Below are the code and all the weights of a small trained network. Each question names an input and a target symbol and asks about switching units off, where a switched-off unit gives its printed mean instead of its output.

import numpy as np


def w(rows, s, z=0):
    codes = np.array(rows[::2]) - 128.0
    scale = np.full(codes.shape[1], s)
    scale[-1] = z or s
    return codes * scale


def norm(h):
    return h / np.sqrt((h * h).mean(-1, keepdims=True) + 1e-5)


def f(y):
    return y / 2 * (1 + np.tanh(0.7978845608 * (y + 0.044715 * y**3)))


def softmax(a):
    e = np.exp(a - a.max(-1, keepdims=True))
    return e / e.sum(-1, keepdims=True)


def log_softmax(a):
    a = a - a.max(-1, keepdims=True)
    return a - np.log(np.exp(a).sum(-1, keepdims=True))


def net(x, mask):
    ids = ['Γαβεηλπψω'.index(c) for c in x.split()]
    T = len(ids)
    res = E[ids] + P[:T]
    u = 0
    for l in range(2):
        q, k, v = (norm(res) @ M[l].T for M in (Q, K, V))
        z = softmax(np.where(np.tri(T) > 0, q @ k.T / 2**0.5, -1e9)) @ v
        res = res + np.where(mask[u], z, O[l][:, -1]) @ O[l][:, :-1]
        u += 1
        y = f(norm(res) @ A[l][:, :-1].T + A[l][:, -1])
        res = res + np.where(mask[u : u + 4], y, B[l][:, -1]) @ B[l][:, :-1]
        u += 4
    return log_softmax(norm(res)[-1] @ U[:, :-1].T + U[:, -1])


Q, K, V, O, A, B = {}, {}, {}, {}, {}, {}
E = w([
[18,128,41,195,102,88,176],'Γ',
[115,241,52,45,91,24,94],'α',
[65,249,191,126,230,58,107],'β',
[115,52,136,88,185,190,108],'ε',
[204,167,11,60,110,124,45],'η',
[239,145,122,58,170,13,122],'λ',
[189,96,216,99,211,136,182],'π',
[133,39,40,102,190,108,111],'ψ',
[11,117,47,133,201,122,94],'ω',
],0.011)
P = w([
[147,127,157,153,176,145,105],'0',
[39,106,69,57,183,59,231],'1',
[213,138,132,126,197,186,106],'2',
[115,115,174,206,117,134,96],'3',
[113,158,106,2,62,168,184],'4',
[203,139,134,93,203,183,127],'5',
[132,100,174,213,92,141,101],'6',
],0.016)
Q[0] = w([
[179,139,99,127,252,189,98],'L0H1',
[121,110,143,82,150,116,42],'L0H1',
],0.011)
K[0] = w([
[121,35,217,233,11,57,1],'L0H1',
[109,125,121,202,50,98,152],'L0H1',
],0.0092)
V[0] = w([
[103,248,131,121,112,115,151],'L0H1',
[124,114,63,128,113,87,144],'L0H1',
],0.014)
O[0] = w([
[135,206,135,138,132,175,165,218],'L0H1',
[82,88,5,159,111,102,185,253],'L0H1',
],0.021,0.0015)
A[0] = w([
[70,182,38,102,239,135,165,104],'L0N1',
[35,98,114,255,223,54,157,1],'L0N2',
[86,92,215,5,43,145,80,109],'L0N3',
[44,122,164,148,113,155,86,69],'L0N4',
],0.0076,0.0013)
B[0] = w([
[154,68,140,57,77,177,167,255],'L0N1',
[191,171,131,141,247,149,118,250],'L0N2',
[48,156,178,86,124,96,236,134],'L0N3',
[21,154,145,107,90,117,82,137],'L0N4',
],0.012,0.0075)
Q[1] = w([
[246,81,90,47,165,159,75],'L1H1',
[58,123,69,184,104,142,123],'L1H1',
],0.011)
K[1] = w([
[112,139,146,248,129,90,71],'L1H1',
[159,102,95,100,125,175,146],'L1H1',
],0.014)
V[1] = w([
[254,140,69,191,72,82,67],'L1H1',
[79,124,91,116,126,212,71],'L1H1',
],0.007)
O[1] = w([
[217,156,137,139,31,119,61,2],'L1H1',
[11,126,161,56,157,137,5,147],'L1H1',
],0.015,0.0023)
A[1] = w([
[126,190,171,177,136,109,111,181],'L1N1',
[120,163,133,65,182,139,36,172],'L1N2',
[180,101,91,3,103,90,197,2],'L1N3',
[90,73,69,125,58,46,143,103],'L1N4',
],0.013,0.0093)
B[1] = w([
[158,118,117,175,125,92,140,205],'L1N1',
[82,139,111,158,85,151,121,254],'L1N2',
[136,116,112,125,251,150,150,216],'L1N3',
[123,132,131,162,79,180,178,183],'L1N4',
],0.021,0.0065)
U = w([
[141,112,70,116,226,112,181,161],'Γ',
[97,187,86,71,19,125,248,222],'α',
[162,200,179,186,109,198,130,127],'β',
[71,103,167,77,125,76,98,144],'ε',
[167,171,74,104,54,150,73,201],'η',
[248,142,110,133,126,73,140,120],'λ',
[149,99,215,135,130,134,166,54],'π',
[138,58,82,131,92,69,110,157],'ψ',
[46,149,86,124,136,213,33,2],'ω',
],0.011,0.0051)

Each question gives the input, a string of symbols that net reads in full, and the target symbol t.
The units are the heads (2 rows each of Q, K, V and O) and the neurons (one row each of A and B). Each row of codes is followed by its name. A weight is (code - 128) times the scale printed after its matrix; where a second scale follows, it is the last column's (O, A, B and U).
mask holds one flag per unit, layer by layer, with each layer's heads first. A switched-off unit (its flag False) gives its mean, the last column of its rows in O or B, instead of its output. The means were averaged over made-up inputs and are rounded, as every weight is.
A unit's drop is (log p(t) with every unit on - log p(t) with that unit switched off) / (log p(t) with every unit on - log p(t) with every unit switched off).
The circuit of an input: a set's keep is (log p(t) with only the set's units on - log p(t) with every unit switched off) / (log p(t) with every unit on - log p(t) with every unit switched off). Starting from all 10 units, units are removed one at a time, each time the one whose removal leaves the highest keep (on an exact tie, the one counted first), for as long as the keep stays at least 0.8.
circuit, biggest first: the units of the circuit, biggest drop first
k most important neurons: the k neurons with the biggest drops, biggest first
top k neurons in layer l: the k neurons of layer l with the biggest drops, biggest first
drop when u is switched off: that unit's drop, to one decimal
input ω ω Γ, target ω: circuit, biggest first -> (L1N2 L0H1 L1H1)
input Γ π Γ Γ ε ψ ψ, target ψ: circuit, biggest first -> (L0H1)
input β Γ β Γ, target β: top 2 neurons in layer 1 -> (L1N3 L1N1)
input Γ β Γ Γ η, target Γ: top 2 neurons in layer 1 -> (L1N3 L1N2)
input β Γ Γ Γ Γ Γ η, target η: 3 most important neurons -> (L0N4 L0N1 L0N3)
input η Γ Γ, target η: circuit, biggest first -> (L1H1 L0N1 L0H1)
input β Γ λ η β ω, target η: circuit, biggest first -> (L1H1 L0N1)
input β ψ β η β Γ, target η: circuit, biggest first -> (L1H1 L0N1)
input β Γ Γ ω λ, target Γ: 2 most important neurons -> (L1N3 L0N2)
input ω β ε α, target α: 2 most important neurons -> (L1N3 L0N2)
input Γ ψ Γ Γ Γ ω Γ, target ω: circuit, biggest first -> (L0N4 L1H1 L0H1)
input Γ Γ β ε α, target Γ: 2 most important neurons -> (L1N3 L1N2)
input λ Γ η, target λ: top 2 neurons in layer 1 -> (L1N2 L1N4)
input Γ ε ψ λ β ω, target λ: circuit, biggest first -> (L1H1 L0H1)
input α Γ Γ, target α: top 2 neurons in layer 0 -> (L0N2 L0N1)
input λ ω Γ, target λ: most important neuron -> (L0N1)
input Γ ω β λ β ε, target λ: circuit, biggest first -> (L1H1 L0N1)
input ω λ β, target ω: 2 most important neurons -> (L1N2 L0N4)
input Γ λ Γ λ ω ω, target λ: circuit, biggest first -> (L1H1 L0N1)
input β Γ Γ, target β: circuit, biggest first -> (L0H1)
input ω ω ε, target ω: 2 most important neurons -> (L1N2 L0N1)
input Γ Γ ε ω, target ω: circuit, biggest first -> (L1H1 L0N4)
input π β Γ η ε π λ, target λ: 2 most important neurons -> (L0N1 L1N2)
input ε ε β, target ε: top 2 neurons in layer 0 -> (L0N3 L0N2)
input Γ Γ β β α, target Γ: top 3 neurons in layer 1 -> (L1N3 L1N2 L1N4)
input Γ β π ψ, target ψ: drop when L0H1 is switched off -> 0.9
input η Γ β, target η: drop when L0N1 is switched off -> 0.6
input β ω α, target β: drop when L0N4 is switched off -> 0.0
input Γ Γ Γ ψ Γ α, target ψ: drop when L0N1 is switched off -> 0.1
input π Γ Γ, target π: top 2 neurons in layer 0 -> (L0N3 L0N2)
